Here is a tiny trained network, its code and every weight. The questions are about switching its units off for an input and a class, where a switched-off unit gives its printed mean instead of its output.

import numpy as np


def w(rows, s, z=0):
    codes = np.array(rows[::2]) - 128.0
    scale = np.full(codes.shape[1], s)
    scale[-1] = z or s
    return codes * scale


def f(y):
    return np.maximum(y, 0)


def log_softmax(a):
    a = a - a.max(-1, keepdims=True)
    return a - np.log(np.exp(a).sum(-1, keepdims=True))


def net(x, mask):
    res = np.array(x, float).reshape(1, 4) / 4 @ E
    y = f(res @ A[0][:, :-1].T + A[0][:, -1])
    res = res + np.where(mask, y, B[0][:, -1]) @ B[0][:, :-1]
    return log_softmax(res[-1] @ U[:, :-1].T + U[:, -1])


A, B = {}, {}
E = w([
[196,88,201,29,144,120,59,121,76],'x0',
[83,63,105,138,58,254,85,71,99],'x1',
[132,6,9,159,216,72,138,119,55],'x2',
[127,137,210,206,77,57,159,42,31],'x3',
],0.0083)
A[0] = w([
[146,140,228,201,94,62,175,43,55,18],'n0',
[206,78,199,43,139,119,59,119,81,33],'n1',
[157,49,88,105,185,109,118,114,82,47],'n2',
[48,157,82,187,103,146,216,135,147,63],'n3',
[138,254,245,96,38,180,108,143,211,5],'n4',
[45,185,103,217,102,148,219,146,188,6],'n5',
[142,128,98,71,159,161,93,185,203,43],'n6',
[123,107,58,71,163,168,102,195,184,42],'n7',
[196,214,174,111,172,24,184,194,171,121],'n8',
[195,120,211,57,114,140,65,135,111,57],'n9',
[137,139,103,74,171,171,98,200,197,61],'n10',
[66,87,146,126,37,238,70,72,120,98],'n11',
],0.0075,0.0029)
B[0] = w([
[74,162,193,164,63,175,153,224,59,216],'n0',
[151,236,83,127,115,143,46,95,175,197],'n1',
[163,114,79,180,133,67,119,159,146,186],'n2',
[155,173,77,118,123,120,59,123,158,181],'n3',
[189,25,65,204,160,2,160,203,118,246],'n4',
[159,201,75,123,125,135,46,98,169,189],'n5',
[92,152,174,181,60,170,159,170,68,182],'n6',
[114,131,165,173,65,144,154,182,80,187],'n7',
[21,76,122,7,195,165,105,104,153,229],'n8',
[164,178,82,150,120,114,69,111,171,191],'n9',
[100,155,176,156,73,161,160,176,56,188],'n10',
[44,77,141,31,190,124,103,121,151,209],'n11',
],0.0081,0.012)
U = w([
[97,176,201,172,61,163,160,163,55,109],'0',
[199,28,79,185,157,58,141,149,125,134],'1',
[179,252,94,119,127,142,50,103,168,107],'2',
[24,70,152,27,194,147,113,117,145,102],'3',
[180,119,159,109,147,159,167,102,143,246],'4',
[201,136,181,121,147,159,188,74,145,96],'5',
],0.011,0.012)

Each question gives the input, the list of numbers given to net, and the class t.
The units are the neurons (one row each of A and B). Each row of codes is followed by its name. A weight is (code - 128) times the scale printed after its matrix; where a second scale follows, it is the last column's (A, B and U).
mask holds one flag per neuron, in row order. A switched-off neuron (its flag False) gives its mean, the last column of its row in B, instead of its output. The means were averaged over made-up inputs and are rounded, as every weight is.
A unit's drop is (log p(t) with every unit on - log p(t) with that unit switched off) / (log p(t) with every unit on - log p(t) with every unit switched off).
The circuit of an input: a set's keep is (log p(t) with only the set's units on - log p(t) with every unit switched off) / (log p(t) with every unit on - log p(t) with every unit switched off). Starting from all 12 units, units are removed one at a time, each time the one whose removal leaves the highest keep (on an exact tie, the one counted first), for as long as the keep stays at least 0.8.
units of the circuit, in order: the units of the circuit, biggest drop first
most important unit: the unit with the biggest drop
top k neurons: the k neurons with the biggest drops, biggest first
drop of u: that unit's drop, to one decimal
input [-2,5,-4,2], class 3: most important unit -> n11
input [4,-5,2,-2], class 3: top 2 neurons -> (n8 n4)
input [7,1,7,-7], class 0: units of the circuit, in order -> (n7 n6)
input [2,-4,2,3], class 3: units of the circuit, in order -> (n4 n8)
input [-5,-2,-5,-8], class 0: top 2 neurons -> (n10 n6)
input [8,-6,7,-6], class 2: top 2 neurons -> (n1 n4)
input [7,-6,2,0], class 2: top 2 neurons -> (n1 n11)
input [2,-5,3,0], class 3: top 2 neurons -> (n4 n8)
input [-5,-4,-4,-7], class 0: top 3 neurons -> (n10 n6 n7)
input [-6,-1,5,-4], class 2: top 3 neurons -> (n4 n5 n3)
input [0,-6,7,8], class 0: top 2 neurons -> (n0 n4)
input [6,-8,-1,2], class 3: top 2 neurons -> (n8 n5)
input [-6,5,-3,-1], class 2: top 2 neurons -> (n5 n8)
input [8,-1,5,8], class 0: most important unit -> n0
input [6,5,-2,4], class 2: top 2 neurons -> (n1 n8)
input [-7,-6,1,-3], class 2: top 2 neurons -> (n5 n11)
input [2,-2,-7,-8], class 0: top 3 neurons -> (n10 n6 n7)
input [1,-4,-1,0], class 3: top 2 neurons -> (n8 n4)
input [-2,0,3,-3], class 4: top 2 neurons -> (n4 n0)
input [1,5,-2,1], class 3: units of the circuit, in order -> (n11)
input [8,-8,3,1], class 2: drop of n1 -> 1.4
input [0,-4,-4,2], class 1: drop of n5 -> 0.0
input [3,4,2,-6], class 0: drop of n7 -> 0.1
input [7,-5,8,-8], class 0: drop of n4 -> 0.3
